Below are the code and all the weights of a small trained network. Each question names an input and a class and asks about switching units off, where a switched-off unit gives its printed mean instead of its output.

import numpy as np


def w(rows, s, z=0):
    codes = np.array(rows[::2]) - 128.0
    scale = np.full(codes.shape[1], s)
    scale[-1] = z or s
    return codes * scale


def norm(h):
    return h / np.sqrt((h * h).mean(-1, keepdims=True) + 1e-5)


def f(y):
    return y / 2 * (1 + np.tanh(0.7978845608 * (y + 0.044715 * y**3)))


def log_softmax(a):
    a = a - a.max(-1, keepdims=True)
    return a - np.log(np.exp(a).sum(-1, keepdims=True))


def net(x, mask):
    res = np.array(x, float).reshape(1, 3) / 4 @ E
    u = 0
    for l in range(2):
        y = f(norm(res) @ A[l][:, :-1].T + A[l][:, -1])
        res = res + np.where(mask[u : u + 15], y, B[l][:, -1]) @ B[l][:, :-1]
        u += 15
    return log_softmax(norm(res)[-1] @ U[:, :-1].T + U[:, -1])


A, B = {}, {}
E = w([
[95,75,153,116,81],'x0',
[82,210,100,233,44],'x1',
[254,71,99,172,69],'x2',
],0.0061)
A[0] = w([
[229,141,131,135,80,110],'L0N0',
[46,38,197,122,2,96],'L0N1',
[93,221,56,158,102,62],'L0N2',
[36,184,74,121,129,1],'L0N3',
[136,134,154,221,99,181],'L0N4',
[107,148,124,69,155,66],'L0N5',
[156,115,201,128,179,79],'L0N6',
[157,165,76,193,243,80],'L0N7',
[49,169,152,96,143,145],'L0N8',
[165,93,108,33,172,90],'L0N9',
[124,76,81,30,139,65],'L0N10',
[139,231,85,188,126,14],'L0N11',
[111,179,179,170,53,73],'L0N12',
[178,197,110,223,246,90],'L0N13',
[84,126,181,207,73,83],'L0N14',
],0.0076,0.003)
B[0] = w([
[87,133,184,99,33,230],'L0N0',
[78,65,6,88,147,234],'L0N1',
[160,192,79,126,151,226],'L0N2',
[162,130,195,99,116,175],'L0N3',
[205,151,167,96,142,238],'L0N4',
[180,144,133,129,105,147],'L0N5',
[139,133,104,196,139,151],'L0N6',
[43,31,64,109,67,188],'L0N7',
[166,122,157,132,55,216],'L0N8',
[107,163,144,212,147,253],'L0N9',
[126,164,123,204,186,196],'L0N10',
[172,107,93,122,186,210],'L0N11',
[178,194,89,142,241,200],'L0N12',
[35,2,86,74,114,219],'L0N13',
[197,136,91,157,223,201],'L0N14',
],0.0061,0.0033)
A[1] = w([
[45,155,134,255,64,126],'L1N0',
[119,92,98,140,145,118],'L1N1',
[188,90,96,145,58,53],'L1N2',
[122,68,159,120,157,75],'L1N3',
[149,107,183,164,224,106],'L1N4',
[102,208,38,159,67,74],'L1N5',
[122,96,176,128,171,39],'L1N6',
[74,68,18,106,150,3],'L1N7',
[121,84,181,6,87,158],'L1N8',
[163,109,146,15,158,186],'L1N9',
[188,106,78,51,142,144],'L1N10',
[190,155,145,46,132,164],'L1N11',
[47,193,119,88,165,143],'L1N12',
[81,167,168,73,126,51],'L1N13',
[68,207,142,40,152,95],'L1N14',
],0.0093,0.0032)
B[1] = w([
[36,254,82,130,126,144],'L1N0',
[143,126,118,97,117,174],'L1N1',
[121,124,168,84,122,239],'L1N2',
[166,115,93,119,146,166],'L1N3',
[167,179,53,137,110,243],'L1N4',
[187,62,101,116,175,238],'L1N5',
[183,137,108,139,162,143],'L1N6',
[71,98,97,42,125,243],'L1N7',
[150,185,95,153,138,233],'L1N8',
[104,197,96,166,127,197],'L1N9',
[29,160,166,105,145,232],'L1N10',
[75,208,137,128,95,169],'L1N11',
[172,64,154,113,114,252],'L1N12',
[128,121,193,116,101,143],'L1N13',
[157,92,136,126,59,218],'L1N14',
],0.0089,0.0032)
U = w([
[221,158,77,158,179,218],'0',
[173,135,229,100,4,190],'1',
[94,57,75,47,125,182],'2',
[54,195,114,134,122,228],'3',
[89,90,202,201,149,3],'4',
[102,101,186,185,146,11],'5',
[94,94,204,198,148,19],'6',
[101,100,191,186,149,14],'7',
],0.015,0.0049)

Each question gives the input, the list of numbers given to net, and the class t.
The units are the neurons (one row each of A and B). Each row of codes is followed by its name. A weight is (code - 128) times the scale printed after its matrix; where a second scale follows, it is the last column's (A, B and U).
mask holds one flag per neuron, layer by layer. A switched-off neuron (its flag False) gives its mean, the last column of its row in B, instead of its output. The means were averaged over made-up inputs and are rounded, as every weight is.
A unit's drop is (log p(t) with every unit on - log p(t) with that unit switched off) / (log p(t) with every unit on - log p(t) with every unit switched off).
The circuit of an input: a set's keep is (log p(t) with only the set's units on - log p(t) with every unit switched off) / (log p(t) with every unit on - log p(t) with every unit switched off). Starting from the 12 units with the biggest drops (on a tie, the unit counted first), units are removed one at a time, each time the one whose removal leaves the highest keep (on an exact tie, the one counted first), for as long as the keep stays at least 0.8.
circuit, biggest first: the units of the circuit, biggest drop first
top k neurons: the k neurons with the biggest drops, biggest first
top k neurons in layer l: the k neurons of layer l with the biggest drops, biggest first
drop of u: that unit's drop, to one decimal
input [5,4,-2], class 2: top 4 neurons => [L0N1, L0N9, L0N10, L1N7]
input [4,-6,6], class 0: circuit, biggest first => [L0N7, L1N9]
input [8,4,-7], class 2: circuit, biggest first => [L0N1]
input [-4,2,-5], class 1: top 2 neurons in layer 0 => [L0N3, L0N1]
input [2,-2,0], class 3: top 2 neurons => [L1N0, L0N9]
input [-2,-1,-1], class 3: top 4 neurons in layer 1 => [L1N0, L1N5, L1N12, L1N14]
input [-3,2,-4], class 1: top 2 neurons in layer 0 => [L0N3, L0N1]
input [6,5,5], class 2: top 3 neurons => [L0N1, L0N9, L0N10]
input [3,2,2], class 3: top 2 neurons in layer 0 => [L0N4, L0N7]
input [-6,-1,4], class 2: top 2 neurons in layer 0 => [L0N13, L0N7]
input [-4,-2,3], class 2: top 2 neurons => [L0N13, L0N7]
input [-1,-5,-5], class 0: top 2 neurons => [L0N0, L1N4]
input [5,-6,8], class 1: top 2 neurons in layer 1 => [L1N2, L1N5]
input [-2,-5,7], class 1: top neuron => [L0N0]
input [-7,4,-2], class 2: drop of L0N13 => 0.4
input [-7,-5,3], class 2: drop of L0N7 => 0.5
input [-7,5,6], class 2: drop of L0N9 => 0.3
